Here is a tiny trained network, its code and every weight. The questions are about switching its units off for an input and a class, where a switched-off unit gives its printed mean instead of its output.

import numpy as np


def w(rows, s, z=0):
    codes = np.array(rows[::2]) - 128.0
    scale = np.full(codes.shape[1], s)
    scale[-1] = z or s
    return codes * scale


def norm(h):
    return h / np.sqrt((h * h).mean(-1, keepdims=True) + 1e-5)


def f(y):
    return y / 2 * (1 + np.tanh(0.7978845608 * (y + 0.044715 * y**3)))


def log_softmax(a):
    a = a - a.max(-1, keepdims=True)
    return a - np.log(np.exp(a).sum(-1, keepdims=True))


def net(x, mask):
    res = np.array(x, float).reshape(1, 5) / 4 @ E
    u = 0
    for l in range(3):
        y = f(norm(res) @ A[l][:, :-1].T + A[l][:, -1])
        res = res + np.where(mask[u : u + 6], y, B[l][:, -1]) @ B[l][:, :-1]
        u += 6
    return log_softmax(norm(res)[-1] @ U[:, :-1].T + U[:, -1])


A, B = {}, {}
E = w([
[123,130,133,131,152,121,1,132,182,124],'x0',
[85,124,90,124,112,96,137,187,121,152],'x1',
[127,128,128,128,129,128,129,128,129,127],'x2',
[130,127,126,129,128,127,127,129,128,126],'x3',
[123,64,136,66,110,141,132,139,136,86],'x4',
],0.007)
A[0] = w([
[133,35,158,29,90,209,247,131,95,43,40],'0.n0',
[163,214,156,246,114,92,243,77,30,184,72],'0.n1',
[114,93,142,111,95,94,113,138,130,122,78],'0.n2',
[218,140,171,112,177,183,21,24,208,100,3],'0.n3',
[130,125,128,131,126,128,127,129,126,128,127],'0.n4',
[223,147,240,157,130,220,253,18,58,60,105],'0.n5',
],0.0029,0.0031)
B[0] = w([
[166,94,143,158,54,26,91,73,53,127,225],'0.n0',
[121,169,69,47,205,243,147,138,185,87,233],'0.n1',
[127,151,110,106,131,153,146,118,137,128,112],'0.n2',
[90,154,230,166,151,131,243,182,55,103,206],'0.n3',
[126,124,126,130,132,130,129,128,127,129,127],'0.n4',
[192,128,3,73,114,103,21,67,179,186,251],'0.n5',
],0.0039,0.0027)
A[1] = w([
[102,54,185,90,156,145,85,159,164,83,61],'1.n0',
[54,207,105,205,173,177,231,202,116,197,5],'1.n1',
[68,123,80,131,127,58,43,194,178,165,55],'1.n2',
[87,46,98,99,92,81,140,198,122,100,25],'1.n3',
[114,210,148,252,149,114,57,132,158,158,128],'1.n4',
[90,124,54,106,95,108,238,189,72,174,119],'1.n5',
],0.004,0.0027)
B[1] = w([
[132,204,112,109,114,208,215,141,154,97,163],'1.n0',
[196,81,77,84,142,76,17,170,125,2,183],'1.n1',
[194,109,36,113,70,128,180,101,128,156,195],'1.n2',
[81,177,182,74,111,147,133,92,122,207,174],'1.n3',
[130,75,159,181,98,89,242,120,61,160,254],'1.n4',
[91,172,217,182,162,121,86,154,106,49,227],'1.n5',
],0.0046,0.0033)
A[2] = w([
[178,167,35,118,178,197,91,84,191,143,85],'2.n0',
[72,3,153,100,85,86,125,199,122,72,4],'2.n1',
[136,93,35,48,120,163,179,168,135,102,33],'2.n2',
[176,131,202,208,164,106,180,101,59,118,51],'2.n3',
[157,113,111,124,123,146,195,124,99,131,85],'2.n4',
[142,95,211,63,136,206,119,70,143,22,71],'2.n5',
],0.0044,0.0015)
B[2] = w([
[70,151,145,111,131,156,209,130,89,148,215],'2.n0',
[116,196,155,134,178,165,141,72,124,181,210],'2.n1',
[135,141,157,137,160,125,3,116,174,153,186],'2.n2',
[98,127,170,85,153,153,42,108,200,162,225],'2.n3',
[115,123,119,156,133,133,108,141,154,151,141],'2.n4',
[134,98,91,195,110,114,173,193,137,108,253],'2.n5',
],0.007,0.0027)
U = w([
[146,204,65,91,189,217,196,68,116,164,137],'0',
[209,42,104,81,61,92,141,52,83,92,179],'1',
[113,191,85,132,187,85,98,220,75,13,85],'2',
[37,151,243,80,87,97,169,131,43,140,157],'3',
[135,124,251,184,182,132,68,86,174,171,134],'4',
[150,70,159,171,105,192,167,213,191,27,234],'5',
[140,95,44,203,85,40,120,173,119,203,81],'6',
[85,137,91,16,85,176,55,164,202,172,2],'7',
],0.012,0.00079)

Each question gives the input, the list of numbers given to net, and the class t.
The units are the neurons (one row each of A and B). Each row of codes is followed by its name. A weight is (code - 128) times the scale printed after its matrix; where a second scale follows, it is the last column's (A, B and U).
mask holds one flag per neuron, layer by layer. A switched-off neuron (its flag False) gives its mean, the last column of its row in B, instead of its output. The means were averaged over made-up inputs and are rounded, as every weight is.
A unit's drop is (log p(t) with every unit on - log p(t) with that unit switched off) / (log p(t) with every unit on - log p(t) with every unit switched off).
The circuit of an input: a set's keep is (log p(t) with only the set's units on - log p(t) with every unit switched off) / (log p(t) with every unit on - log p(t) with every unit switched off). Starting from the 12 units with the biggest drops (on a tie, the unit counted first), units are removed one at a time, each time the one whose removal leaves the highest keep (on an exact tie, the one counted first), for as long as the keep stays at least 0.8.
units of the circuit, in order: the units of the circuit, biggest drop first
most important unit: the unit with the biggest drop
k most important neurons: the k neurons with the biggest drops, biggest first
k most important neurons of layer l: the k neurons of layer l with the biggest drops, biggest first
drop of u: that unit's drop, to one decimal
input [0,8,-6,8,-4], class 2: units of the circuit, in order : [1.n1, 1.n5]
input [-6,-4,-6,5,2], class 1: most important unit : 0.n0
input [-8,-2,8,7,3], class 1: 2 most important neurons : [0.n5, 0.n0]
input [1,-1,-4,-7,8], class 5: 2 most important neurons : [2.n5, 1.n0]
input [0,5,-5,2,-8], class 2: 4 most important neurons : [1.n1, 0.n5, 0.n1, 0.n0]
input [-5,6,-4,-6,0], class 2: 2 most important neurons : [1.n1, 1.n4]
input [-4,0,6,-5,4], class 1: 3 most important neurons : [0.n0, 0.n5, 0.n3]
input [2,2,-8,7,0], class 6: 2 most important neurons : [0.n1, 2.n3]
input [1,7,8,3,1], class 7: 2 most important neurons of layer 1 : [1.n2, 1.n4]
input [8,0,3,-2,7], class 5: 2 most important neurons : [2.n5, 0.n5]
input [4,-2,7,3,1], class 5: 2 most important neurons : [1.n0, 0.n0]
input [-6,3,-8,3,0], class 2: 3 most important neurons : [0.n1, 1.n4, 1.n5]
input [0,5,-2,7,6], class 3: 2 most important neurons of layer 0 : [0.n5, 0.n1]
input [-5,1,-1,-3,-4], class 2: units of the circuit, in order : [1.n1]
input [6,1,-1,-8,-2], class 6: drop of 0.n2 : 0.0
input [8,-2,4,8,2], class 5: drop of 1.n0 : 0.1
input [0,1,-1,-1,-4], class 2: drop of 0.n1 : 0.4
